Look-ups in named tables: a row name and a column name give one cell, copied from the table.

digosa:
	loba	tadege	ranoter	lubav	gif	bufo	nivofar	babidu	taduvi	tif
vufo	0.28	-0.20	0.23	0.28	-0.11	-0.10	0.24	-0.24	0.15	0.05
koru	0.02	0.03	0.25	0.15	0.06	0.19	0.25	0.42	0.05	0.11
papabav	0.02	0.27	-0.31	0.17	0.03	0.00	-0.09	0.10	-0.12	0.07
roke	-0.16	0.96	0.08	0.04	0.20	0.12	0.37	-0.39	-0.05	0.05
lamib	0.02	-0.29	0.49	0.19	0.18	0.28	0.15	0.12	0.06	0.16
guba	-0.10	-0.95	0.19	0.24	0.12	0.13	0.13	-0.30	-0.21	0.14
san	-0.30	-0.30	-0.56	0.36	0.46	0.09	-0.09	0.25	-0.01	0.08
sur	-0.26	0.31	-0.16	0.08	0.17	0.10	0.15	-0.07	0.15	-0.02
tov	0.02	0.52	-0.11	-0.16	0.02	0.28	-0.03	0.41	-0.11	0.01
zezun	0.17	-0.28	-0.24	0.10	-0.29	0.12	0.08	0.09	0.07	0.06
nafuso	-0.16	-0.31	0.01	-0.08	0.17	0.02	0.18	0.25	0.20	0.18

babidu of san = 0.25
tif of sur = -0.02
ranoter of san = -0.56
nivofar of vufo = 0.24
gif of san = 0.46
loba of koru = 0.02
lubav of guba = 0.24
taduvi of papabav = -0.12
tadege of papabav = 0.27
loba of nafuso = -0.16
tif of lamib = 0.16
tif of tov = 0.01
babidu of lamib = 0.12
lubav of san = 0.36
babidu of zezun = 0.09
gif of guba = 0.12
ranoter of lamib = 0.49
tadege of lamib = -0.29
Row with the largest taduvi: nafuso

tola.csv
,razadi,gofo,vin,fotob,pumigo,guz,suni,navemu,dezof
rivulen,-72,331,488,-66,2,-437,120,-286,27
ronev,151,-106,-204,91,-47,-202,-302,25,250
refube,-204,96,-127,135,76,125,176,-209,559
tapum,539,215,179,291,241,-36,-280,-581,-204
sebopor,268,-42,-101,-58,-356,-338,-263,-40,-72
vaful,-331,102,-257,86,0,172,-143,-304,-217
tutem,271,-134,-426,-274,-56,-86,384,211,158
tabesod,-166,197,-102,731,181,-64,-210,-260,-19

tutem, suni => 384
vaful, suni => -143
ronev, gofo => -106
sebopor, pumigo => -356
tutem, fotob => -274
tabesod, razadi => -166
sebopor, guz => -338
vaful, fotob => 86

Table nezi
         falamom  vegi  pizanit  nozogag   som  tigebud  kare  gipogu  safizul   zom
tavoziv     0.78  0.45     0.41     0.34  0.42     0.42  0.86    0.26     0.36  0.50
zisut       0.82  0.47     0.41     0.29  0.44     0.38  0.85    0.23     0.36  0.49
lovim       0.26  0.55     0.59     0.61  0.58     0.54  0.12    0.72     0.62  0.49
dilad       0.51  0.40     0.41     0.62  0.35     0.65  0.92    0.41     0.38  0.54
zisigim     0.15  0.49     0.56     0.77  0.50     0.68  0.30    0.74     0.59  0.53
gar         0.27  0.55     0.59     0.61  0.58     0.53  0.12    0.70     0.63  0.49
dogapo      0.61  0.42     0.41     0.51  0.38     0.55  0.90    0.36     0.37  0.52
tadezi      0.16  0.49     0.56     0.77  0.50     0.68  0.30    0.74     0.59  0.53

zisigim, gipogu: 0.74
dilad, safizul: 0.38
tavoziv, nozogag: 0.34
zisut, zom: 0.49
zisigim, pizanit: 0.56
dilad, pizanit: 0.41
zisigim, falamom: 0.15
dilad, nozogag: 0.62
lovim, som: 0.58
tadezi, tigebud: 0.68
gar, gipogu: 0.70
tavoziv, gipogu: 0.26
dilad, kare: 0.92
tadezi, vegi: 0.49
gar, tigebud: 0.53
tadezi, falamom: 0.16
Which row has the largest kare? dilad

vib =
        gake   reput    vad  datodi    laf    zor  kunivuf   latak    goke
tefit  54545   33776  16777   93917  42277  -4947    43057     787  -46628
gesu   58312  -46752  16777  -32837  16777  26483    57622  -23236  -44295
big    16777  -53907  15026   16777  -1983  16777    55062    9065  -27966
rez    19129  -40180  -4027   23636   2425  22018    69089   12936  -35185
zud    56605  -51999   6398  -31329  22612  21715    56107   16777  -40624
gif    43971   25761  27678   23565  22212   4678    16777   16777   -2930

kunivuf of gif is 16777
vad of tefit is 16777
latak of gesu is -23236
reput of zud is -51999
zor of zud is 21715
vad of zud is 6398
kunivuf of zud is 56107
reput of gesu is -46752
latak of gif is 16777
vad of big is 15026
vad of gif is 27678
latak of tefit is 787
goke of zud is -40624
gake of gesu is 58312
kunivuf of big is 55062
gake of rez is 19129
kunivuf of gesu is 57622
reput of big is -53907
gake of gif is 43971

rekir:
|  | bokimi | vem | pigo | lar | zanon | gipoke |
|---|---|---|---|---|---|---|
| sepo | 10 | 12 | 9 | 16 | 14 | 17 |
| fek | 48 | -42 | 0 | -29 | 91 | -80 |
| keden | 12 | 10 | 11 | 9 | 11 | 22 |
| kab | 19 | 15 | 12 | 16 | 13 | 0 |
| gofepad | 18 | 5 | 16 | -6 | 3 | 53 |

keden, bokimi: 12
gofepad, vem: 5
kab, gipoke: 0
gofepad, gipoke: 53
fek, vem: -42
kab, lar: 16
fek, zanon: 91
keden, pigo: 11
sepo, lar: 16
keden, vem: 10
kab, zanon: 13
fek, gipoke: -80
gofepad, pigo: 16
gofepad, zanon: 3
fek, pigo: 0
kab, vem: 15
sepo, vem: 12

Table venozek
fields: mugi, mek, berazov, vafup, tib, kuleveg, rit, sunezup, zepobul, naro
bibulo: [0.086, 0.404, 0.417, 0.297, -0.349, 0.402, 0.010, 0.207, 0.089, 0.013]
tugag: [-0.081, 0.597, 0.368, 0.355, -0.481, 0.433, -0.096, 0.162, 0.171, -0.117]
nekota: [0.415, -0.304, 0.473, 0.137, 0.286, 0.107, 0.334, 0.340, -0.098, 0.197]
nud: [0.229, 0.225, 0.398, 0.240, -0.148, 0.315, 0.094, 0.199, 0.002, 0.118]
faz: [0.227, -0.006, 0.391, 0.207, 0.133, 0.199, 0.169, 0.285, -0.095, 0.120]
ruf: [-0.083, 0.576, 0.407, 0.361, -0.508, 0.451, -0.055, 0.185, 0.139, -0.131]
gup: [-0.107, 0.390, -0.195, 0.034, 0.069, 0.122, 0.012, -0.022, 0.427, 0.064]

What is the vafup of nekota in venozek?
0.137
What is the rit of tugag in venozek?
-0.096
What is the naro of nud in venozek?
0.118
What is the zepobul of bibulo in venozek?
0.089
What is the naro of tugag in venozek?
-0.117
What is the vafup of bibulo in venozek?
0.297
What is the tib of tugag in venozek?
-0.481
What is the mek of nekota in venozek?
-0.304
What is the mugi of bibulo in venozek?
0.086
What is the berazov of bibulo in venozek?
0.417

